[[143 125 113 115 124 124 114 122 125 120 114 131 116 124 108 121]
 [138 135 145 130 114 134 125 108 128 118 100 120 127 109 133 121]
 [125 122 156 126 121 134 140 146 144 123 147 131 118 106 133 130]
 [120 107 135 145 143 141 140 129 141 136 133 135 133 115 136 127]
 [128 116 113 148 143 113 119 125 109 136 138 118 133 130 108 118]
 [146 135 151 119 124 110 135 125 131 118 114 140 116 130 108 146]] 146

[[128 128 128 128 128 128 128 128 128 128 128 128]
 [121 146 146 139 138 136 146 126 122 131 132 145]
 [146 115 126 126 121 133 115 139 149 130 134 120]
 [123 141 127 134 141 127 141 128 119 135 129 136]
 [127 136 123 132 139 127 136 130 123 135 130 132]
 [147 115 126 125 121 132 115 139 150 130 134 119]
 [121 146 146 139 138 136 146 126 122 131 132 145]
 [132 131 119 129 135 126 131 133 129 135 131 128]
 [123 141 127 134 141 127 141 128 119 135 129 136]] 123

[[123 128 127 137 151 117 127 126]
 [121 133 114 130 124 142 126 122]
 [142 119 121 127 127 125 131 147]
 [134 132 150 137 126 131 137 122]
 [122 129 114 148 126 138 128 130]
 [121 123 114 133 128 115 128 130]] 121

[[118 116  99 114 142 128 128 142 105 143 129 151 133 126 127]
 [120 125 114 115 139 123 141 110  98 143 122 139 138 128 127]
 [119 118 105 114 130 130 128 140 100 142 117 147 133 123 125]
 [123 125 107 120 132 128 140 120 109 143 126 139 136 127 121]
 [124 122 107 112 121 134 131 133 109 139 131 147 134 122 119]
 [118 124 114 120 121 127 135 136  98 142 116 146 140 119 122]
 [124 125 114 118 122 129 138 124 107 143 123 145 142 126 119]
 [124 118  99 115 123 134 128 142 107 139 121 151 135 119 121]
 [120 124 101 112 142 123 141 111 106 142 131 143 142 128 127]
 [118 116 102 114 133 128 132 134 107 142 116 148 138 126 127]] 118

[[111 116 121 127 132 137 141 143 144 144 142 140 137 134 131]
 [142 143 143 142 140 136 131 125 120 115 110 107 105 105 106]
 [133 131 127 122 118 114 110 107 106 106 107 110 114 120 125]
 [129 128 126 124 122 122 122 124 126 130 134 139 143 147 149]
 [142 145 148 149 148 147 143 139 134 128 122 117 113 110 108]
 [131 135 139 142 145 148 148 148 145 142 137 131 126 120 115]] 131

[[138 124 141 128 138 138 138 120 135 125 144 117 117 132]
 [128 142 126 138 128 128 128 145 131 140 123 147 148 133]
 [128 138 120 135 128 130 121 143 128 136 123 151 140 135]
 [128 128 128 128 128 128 128 128 128 128 128 128 128 128]
 [138 124 140 128 138 138 138 120 135 126 144 117 117 132]
 [138 124 141 128 138 138 138 120 135 126 144 117 117 132]
 [132 132 141 131 132 130 142 128 135 132 134 120 134 128]
 [128 138 120 135 128 130 120 143 128 136 123 151 140 135]
 [138 123 141 128 138 138 138 120 135 125 144 117 117 132]] 138
---
123  151  130  139  105  132
107  126  134  141  140  139
136  140  127  115  119  133
⇒ 127

154  117  141  104 ⇒ 141

102  106  150  155 ⇒ 150

131  154   98  142  122 ⇒ 98

148  156  102  111  121 ⇒ 102

105  107  149  151  151
121  141  115  119  120
⇒ 115
---
[108 149 143 137 125 143] -> 149
[136 120 128 153 128 122] -> 120
[133 105 117 111 153 148] -> 105
[130 100 150 120 129 137] -> 100
[116 146 117 132 150 115] -> 146
[102 127 122 128 135 129] -> 127
[101 111 104 130 114 103] -> 111
[112 156 113 115 111 118] -> 156
---
[[132 128 131 150 126]
 [131 145 137 142 125]] 126

[[104 135 150 132 135 146]
 [142 110 119 130 119 124]
 [131 128 129 125 127 124]] 124

[[103 129 124 108 125 111]
 [101 139 113 132 112 128]
 [127 121 109 146 114 107]] 128

[[113 130 121 124 127]
 [151 119 138 124 121]] 127

[[134 132 131 131]
 [ 99 125 122 129]] 131

[[146 146 124 141 122]
 [104 104 124 156 122]] 122

[[107 150 123 114 143 133]
 [121 129 108 153 120 115]
 [116 130 106 143 117 120]] 115

[[156 126 135 116 130]
 [107 122 153 119 130]
 [112 120 154 111 132]] 130

[[120 126 105 122 134 130]
 [124 129 100 125 135 139]] 130
---
[[143 144 134 133 130]
 [130 124 138 102 107]
 [137 122 141 123 121]] yields 134

[145 106 155 136 150 134 128] yields 150

[ 99 134 110 140 136] yields 110

[[112 145 109 143 125 143 149]
 [124 149 113 117 135 141 125]] yields 125

[[132 112 135 100]
 [124 121 120 148]] yields 112

[152 149 123 115] yields 149

[104 123 145 129 110 135] yields 129

[105 116 105 119] yields 116

[[128 116 100 100 118]
 [128 113 148 148 115]] yields 100
